Here is a tiny trained network, its code and every weight. The questions are about switching its units off for an input and a target symbol, where a switched-off unit gives its printed mean instead of its output.

import numpy as np


def w(rows, s, z=0):
    codes = np.array(rows[::2]) - 128.0
    scale = np.full(codes.shape[1], s)
    scale[-1] = z or s
    return codes * scale


def norm(h):
    return h / np.sqrt((h * h).mean(-1, keepdims=True) + 1e-5)


def f(y):
    return y / 2 * (1 + np.tanh(0.7978845608 * (y + 0.044715 * y**3)))


def softmax(a):
    e = np.exp(a - a.max(-1, keepdims=True))
    return e / e.sum(-1, keepdims=True)


def log_softmax(a):
    a = a - a.max(-1, keepdims=True)
    return a - np.log(np.exp(a).sum(-1, keepdims=True))


def net(x, mask):
    ids = ['γεζξτω'.index(c) for c in x.split()]
    T = len(ids)
    res = E[ids] + P[:T]
    u = 0
    for l in range(2):
        q, k, v = (norm(res) @ M[l].T for M in (Q, K, V))
        z = softmax(np.where(np.tri(T) > 0, q @ k.T / 2**0.5, -1e9)) @ v
        res = res + np.where(mask[u], z, O[l][:, -1]) @ O[l][:, :-1]
        u += 1
        y = f(norm(res) @ A[l][:, :-1].T + A[l][:, -1])
        res = res + np.where(mask[u : u + 8], y, B[l][:, -1]) @ B[l][:, :-1]
        u += 8
    return log_softmax(norm(res)[-1] @ U[:, :-1].T + U[:, -1])


Q, K, V, O, A, B = {}, {}, {}, {}, {}, {}
E = w([
[103,55,153,102,132,109,132],'γ',
[123,138,141,65,20,74,138],'ε',
[145,253,64,190,180,161,74],'ζ',
[140,232,130,109,163,194,123],'ξ',
[193,204,142,108,177,121,88],'τ',
[134,98,91,96,114,144,99],'ω',
],0.0031)
P = w([
[123,93,133,174,180,154,113],'0',
[128,162,139,76,100,146,158],'1',
[100,162,153,95,75,141,75],'2',
[97,169,149,106,69,136,62],'3',
[143,157,117,106,112,155,116],'4',
[133,175,114,100,139,90,252],'5',
[130,122,134,126,201,117,249],'6',
[122,163,126,103,139,115,210],'7',
[135,166,112,127,130,154,113],'8',
[117,138,129,96,114,146,113],'9',
[119,157,102,110,133,148,144],'10',
],0.0023)
Q[0] = w([
[207,211,86,108,159,221,24],'0.h1',
[41,1,161,96,12,82,63],'0.h1',
],0.0063)
K[0] = w([
[177,208,85,104,82,57,239],'0.h1',
[144,13,120,196,253,171,155],'0.h1',
],0.0058)
V[0] = w([
[156,35,35,76,202,171,65],'0.h1',
[96,6,230,228,99,101,148],'0.h1',
],0.0021)
O[0] = w([
[71,191,86,245,110,60,168,212],'0.h1',
[254,140,166,160,182,212,191,7],'0.h1',
],0.0025,0.0018)
A[0] = w([
[83,94,88,124,117,99,69,70],'0.n1',
[193,188,232,109,138,213,100,6],'0.n2',
[105,127,88,187,45,103,93,179],'0.n3',
[253,215,140,142,161,227,127,130],'0.n4',
[172,166,216,151,160,69,82,60],'0.n5',
[75,199,116,176,221,124,95,30],'0.n6',
[143,142,32,86,178,197,143,148],'0.n7',
[175,98,140,97,120,137,104,144],'0.n8',
],0.0042,0.002)
B[0] = w([
[191,154,115,105,150,99,180,187],'0.n1',
[167,144,121,168,157,199,249,134],'0.n2',
[160,85,167,215,182,143,214,248],'0.n3',
[138,157,252,152,186,158,168,218],'0.n4',
[234,51,55,91,96,101,205,104],'0.n5',
[102,62,69,98,40,155,26,179],'0.n6',
[195,193,141,120,116,98,241,245],'0.n7',
[99,157,61,174,105,147,138,123],'0.n8',
],0.0033,0.0017)
Q[1] = w([
[254,196,10,129,199,216,132],'1.h1',
[246,158,54,50,147,111,183],'1.h1',
],0.0055)
K[1] = w([
[33,253,173,68,160,14,197],'1.h1',
[137,216,195,99,206,91,122],'1.h1',
],0.005)
V[1] = w([
[208,82,113,112,176,102,90],'1.h1',
[95,156,99,181,254,123,69],'1.h1',
],0.003)
O[1] = w([
[206,188,134,88,149,58,98,3],'1.h1',
[208,4,79,130,49,89,201,172],'1.h1',
],0.0028,0.00061)
A[1] = w([
[119,101,110,165,153,31,169,95],'1.n1',
[157,85,176,136,216,141,93,253],'1.n2',
[80,174,116,80,209,135,123,70],'1.n3',
[34,198,185,99,146,187,110,25],'1.n4',
[230,107,122,48,75,48,141,130],'1.n5',
[225,156,146,46,157,3,35,8],'1.n6',
[18,160,157,29,92,203,127,22],'1.n7',
[58,69,167,36,98,68,163,163],'1.n8',
],0.0043,0.0035)
B[1] = w([
[204,80,150,143,117,61,135,198],'1.n1',
[93,228,143,83,108,148,159,207],'1.n2',
[182,54,89,186,93,66,150,155],'1.n3',
[166,2,179,60,131,60,181,163],'1.n4',
[137,79,176,97,227,166,126,220],'1.n5',
[194,170,100,184,194,14,85,163],'1.n6',
[40,102,97,125,210,51,115,158],'1.n7',
[139,165,80,144,124,172,65,254],'1.n8',
],0.0044,0.002)
U = w([
[138,241,219,129,153,225,236,183],'γ',
[2,49,146,47,166,37,159,138],'ε',
[226,15,144,31,105,226,48,9],'ζ',
[17,218,27,188,55,188,20,161],'ξ',
[207,202,135,173,239,23,30,155],'τ',
[214,77,99,247,35,47,222,101],'ω',
],0.0056,0.0014)

Each question gives the input, a string of symbols that net reads in full, and the target symbol t.
The units are the heads (2 rows each of Q, K, V and O) and the neurons (one row each of A and B). Each row of codes is followed by its name. A weight is (code - 128) times the scale printed after its matrix; where a second scale follows, it is the last column's (O, A, B and U).
mask holds one flag per unit, layer by layer, with each layer's heads first. A switched-off unit (its flag False) gives its mean, the last column of its rows in O or B, instead of its output. The means were averaged over made-up inputs and are rounded, as every weight is.
A unit's drop is (log p(t) with every unit on - log p(t) with that unit switched off) / (log p(t) with every unit on - log p(t) with every unit switched off).
The circuit of an input: a set's keep is (log p(t) with only the set's units on - log p(t) with every unit switched off) / (log p(t) with every unit on - log p(t) with every unit switched off). Starting from the 12 units with the biggest drops (on a tie, the unit counted first), units are removed one at a time, each time the one whose removal leaves the highest keep (on an exact tie, the one counted first), for as long as the keep stays at least 0.8.
units of the circuit, in order: the units of the circuit, biggest drop first
most important unit: the unit with the biggest drop
top k neurons: the k neurons with the biggest drops, biggest first
k most important neurons of layer l: the k neurons of layer l with the biggest drops, biggest first
drop when u is switched off: that unit's drop, to one decimal
input γ ω ω ξ ω ε ω ε ω γ, target γ: most important neuron of layer 0 : 0.n6
input γ τ γ ω ζ ξ ε ξ ε, target γ: units of the circuit, in order : 0.h1, 1.n3
input γ γ ω ω ξ, target ε: units of the circuit, in order : 0.h1, 1.n4, 1.n7
input ξ ω ω ξ ω, target ω: 2 most important neurons of layer 1 : 1.n1, 1.n2
input ω τ ω τ ω ε γ ε ω, target ε: 2 most important neurons of layer 0 : 0.n5, 0.n3
input ω ω ξ ε ω ξ ω ε τ ε, target ω: units of the circuit, in order : 0.h1, 1.n2
input γ ζ ζ ω τ ω, target ζ: 2 most important neurons of layer 1 : 1.n5, 1.n6
input τ ξ γ ε, target τ: units of the circuit, in order : 1.h1, 0.n6, 0.n5, 1.n6
input τ ω ω, target τ: top 3 neurons : 0.n6, 0.n5, 1.n6
input τ ω ξ ε γ γ, target τ: top 2 neurons : 0.n5, 0.n6
input ζ ζ τ ω, target ζ: top 2 neurons : 0.n6, 0.n3
input ε τ τ τ ε, target ε: 4 most important neurons of layer 0 : 0.n7, 0.n8, 0.n3, 0.n6
input τ τ ω ω ε ξ ε ξ γ, target τ: top 4 neurons : 0.n6, 0.n5, 1.n6, 0.n4
input ξ ξ τ ω ε ξ τ ε ξ γ γ, target ξ: most important unit : 1.n8
input γ ξ ω ξ ε ξ ω, target ξ: 2 most important neurons of layer 1 : 1.n8, 1.n4
input ζ ζ ξ ε ξ ξ γ τ γ, target ζ: 3 most important neurons of layer 0 : 0.n6, 0.n3, 0.n4
input ε ξ γ γ γ ω, target γ: 2 most important neurons of layer 1 : 1.n6, 1.n1
input ζ ω γ ξ ξ ξ τ τ ω, target ξ: top 2 neurons : 0.n4, 0.n5
input ξ γ ζ ε, target ξ: top 2 neurons : 1.n8, 0.n7
input γ ξ ω, target γ: most important unit : 0.h1
input ε γ τ τ ζ γ ω, target τ: 2 most important neurons of layer 1 : 1.n8, 1.n4
input ω ω ω ζ ω, target ω: 2 most important neurons of layer 0 : 0.n3, 0.n6
input ξ ε ζ, target γ: 3 most important neurons of layer 0 : 0.n4, 0.n2, 0.n7
input γ γ ζ ω γ ω ω ω ξ γ, target γ: drop when 0.h1 is switched off : 1.0
input γ ω ω ω γ ω ε ω γ ζ, target γ: drop when 0.h1 is switched off : 0.4
input γ ε ω γ ω ω γ γ ζ τ, target γ: drop when 0.n2 is switched off : 0.4
